Below is a small trained network, with its code and all its weights. Each question gives an input and a target symbol and asks what happens when units are switched off, that is, made to give their printed mean instead of their output.

import numpy as np


def w(rows, s, z=0):
    codes = np.array(rows[::2]) - 128.0
    scale = np.full(codes.shape[1], s)
    scale[-1] = z or s
    return codes * scale


def norm(h):
    return h / np.sqrt((h * h).mean(-1, keepdims=True) + 1e-5)


def f(y):
    return y / 2 * (1 + np.tanh(0.7978845608 * (y + 0.044715 * y**3)))


def softmax(a):
    e = np.exp(a - a.max(-1, keepdims=True))
    return e / e.sum(-1, keepdims=True)


def log_softmax(a):
    a = a - a.max(-1, keepdims=True)
    return a - np.log(np.exp(a).sum(-1, keepdims=True))


def net(x, mask):
    ids = ['ΞΨαβελστ'.index(c) for c in x.split()]
    T = len(ids)
    res = E[ids] + P[:T]
    r = norm(res)
    for j in range(2):
        rows = slice(4 * j, 4 * j + 4)
        q, k, v = (r @ M[0][rows].T for M in (Q, K, V))
        z = softmax(np.where(np.tri(T) > 0, q @ k.T / 4**0.5, -1e9)) @ v
        o = O[0][rows]
        res = res + np.where(mask[j], z, o[:, -1]) @ o[:, :-1]
    y = f(norm(res) @ A[0][:, :-1].T + A[0][:, -1])
    res = res + np.where(mask[2:6], y, B[0][:, -1]) @ B[0][:, :-1]
    return log_softmax(norm(res)[-1] @ U[:, :-1].T + U[:, -1])


Q, K, V, O, A, B = {}, {}, {}, {}, {}, {}
E = w([
[37,125,122],'Ξ',
[32,118,121],'Ψ',
[116,163,253],'α',
[183,108,70],'β',
[95,96,162],'ε',
[161,94,89],'λ',
[112,169,98],'σ',
[99,239,154],'τ',
],0.021)
P = w([
[212,209,41],'0',
[113,118,252],'1',
[151,117,202],'2',
[152,129,162],'3',
[109,57,250],'4',
[113,73,219],'5',
[114,84,190],'6',
],0.0032)
Q[0] = w([
[211,131,102],'h1',
[188,3,165],'h1',
[76,73,135],'h1',
[180,149,140],'h1',
[102,120,92],'h2',
[231,106,186],'h2',
[155,114,79],'h2',
[67,47,101],'h2',
],0.013)
K[0] = w([
[120,53,186],'h1',
[134,119,159],'h1',
[118,85,106],'h1',
[142,139,134],'h1',
[107,162,173],'h2',
[181,247,5],'h2',
[188,136,135],'h2',
[76,111,79],'h2',
],0.016)
V[0] = w([
[120,219,71],'h1',
[132,118,29],'h1',
[250,192,217],'h1',
[141,162,110],'h1',
[68,115,191],'h2',
[75,123,131],'h2',
[119,41,233],'h2',
[119,131,80],'h2',
],0.011)
O[0] = w([
[244,182,150,197],'h1',
[241,40,105,118],'h1',
[105,173,255,54],'h1',
[168,138,188,138],'h1',
[174,120,115,252],'h2',
[227,149,204,199],'h2',
[128,67,218,247],'h2',
[118,135,137,106],'h2',
],0.0079,0.003)
A[0] = w([
[75,246,198,2],'n1',
[88,106,145,190],'n2',
[52,121,70,3],'n3',
[58,190,101,115],'n4',
],0.012,0.0034)
B[0] = w([
[84,170,255,252],'n1',
[224,165,190,215],'n2',
[93,235,164,169],'n3',
[147,248,227,165],'n4',
],0.0076,0.0031)
U = w([
[158,93,59,123],'Ξ',
[119,54,54,81],'Ψ',
[8,129,120,163],'α',
[130,73,143,1],'β',
[11,34,172,32],'ε',
[93,73,97,157],'λ',
[192,158,105,209],'σ',
[96,192,212,141],'τ',
],0.017,0.0057)

Each question gives the input, a string of symbols that net reads in full, and the target symbol t.
The units are the heads (4 rows each of Q, K, V and O) and the neurons (one row each of A and B). Each row of codes is followed by its name. A weight is (code - 128) times the scale printed after its matrix; where a second scale follows, it is the last column's (O, A, B and U).
mask holds one flag per unit, heads first, then neurons. A switched-off unit (its flag False) gives its mean, the last column of its rows in O or B, instead of its output. The means were averaged over made-up inputs and are rounded, as every weight is.
A unit's drop is (log p(t) with every unit on - log p(t) with that unit switched off) / (log p(t) with every unit on - log p(t) with every unit switched off).
The circuit of an input: a set's keep is (log p(t) with only the set's units on - log p(t) with every unit switched off) / (log p(t) with every unit on - log p(t) with every unit switched off). Starting from all 6 units, units are removed one at a time, each time the one whose removal leaves the highest keep (on an exact tie, the one counted first), for as long as the keep stays at least 0.8.
circuit, biggest first: the units of the circuit, biggest drop first
which heads matter: for each layer, one digit per head in row order, 1 if its drop is at least 0.15 and else 0, layers parted by /
drop of u: that unit's drop, to one decimal
input β β ε λ, target α: which heads matter -> 10
input ε ε ε τ ε τ Ξ, target τ: which heads matter -> 10
input λ α α σ λ λ Ξ, target σ: circuit, biggest first -> [h1]
input τ λ α Ξ, target τ: which heads matter -> 00
input α β ε α λ, target τ: which heads matter -> 10
input τ λ τ λ, target Ψ: which heads matter -> 01
input Ξ σ τ τ Ξ, target σ: which heads matter -> 11
input σ λ τ ε, target σ: which heads matter -> 10
input Ξ α τ ε Ξ α λ, target τ: circuit, biggest first -> [h1 n4]
input σ τ Ψ σ ε ε σ, target σ: drop of h1 -> 0.6
input Ψ λ β α β, target τ: drop of n4 -> 0.1
input ε Ψ ε τ τ β, target α: drop of h1 -> 0.7
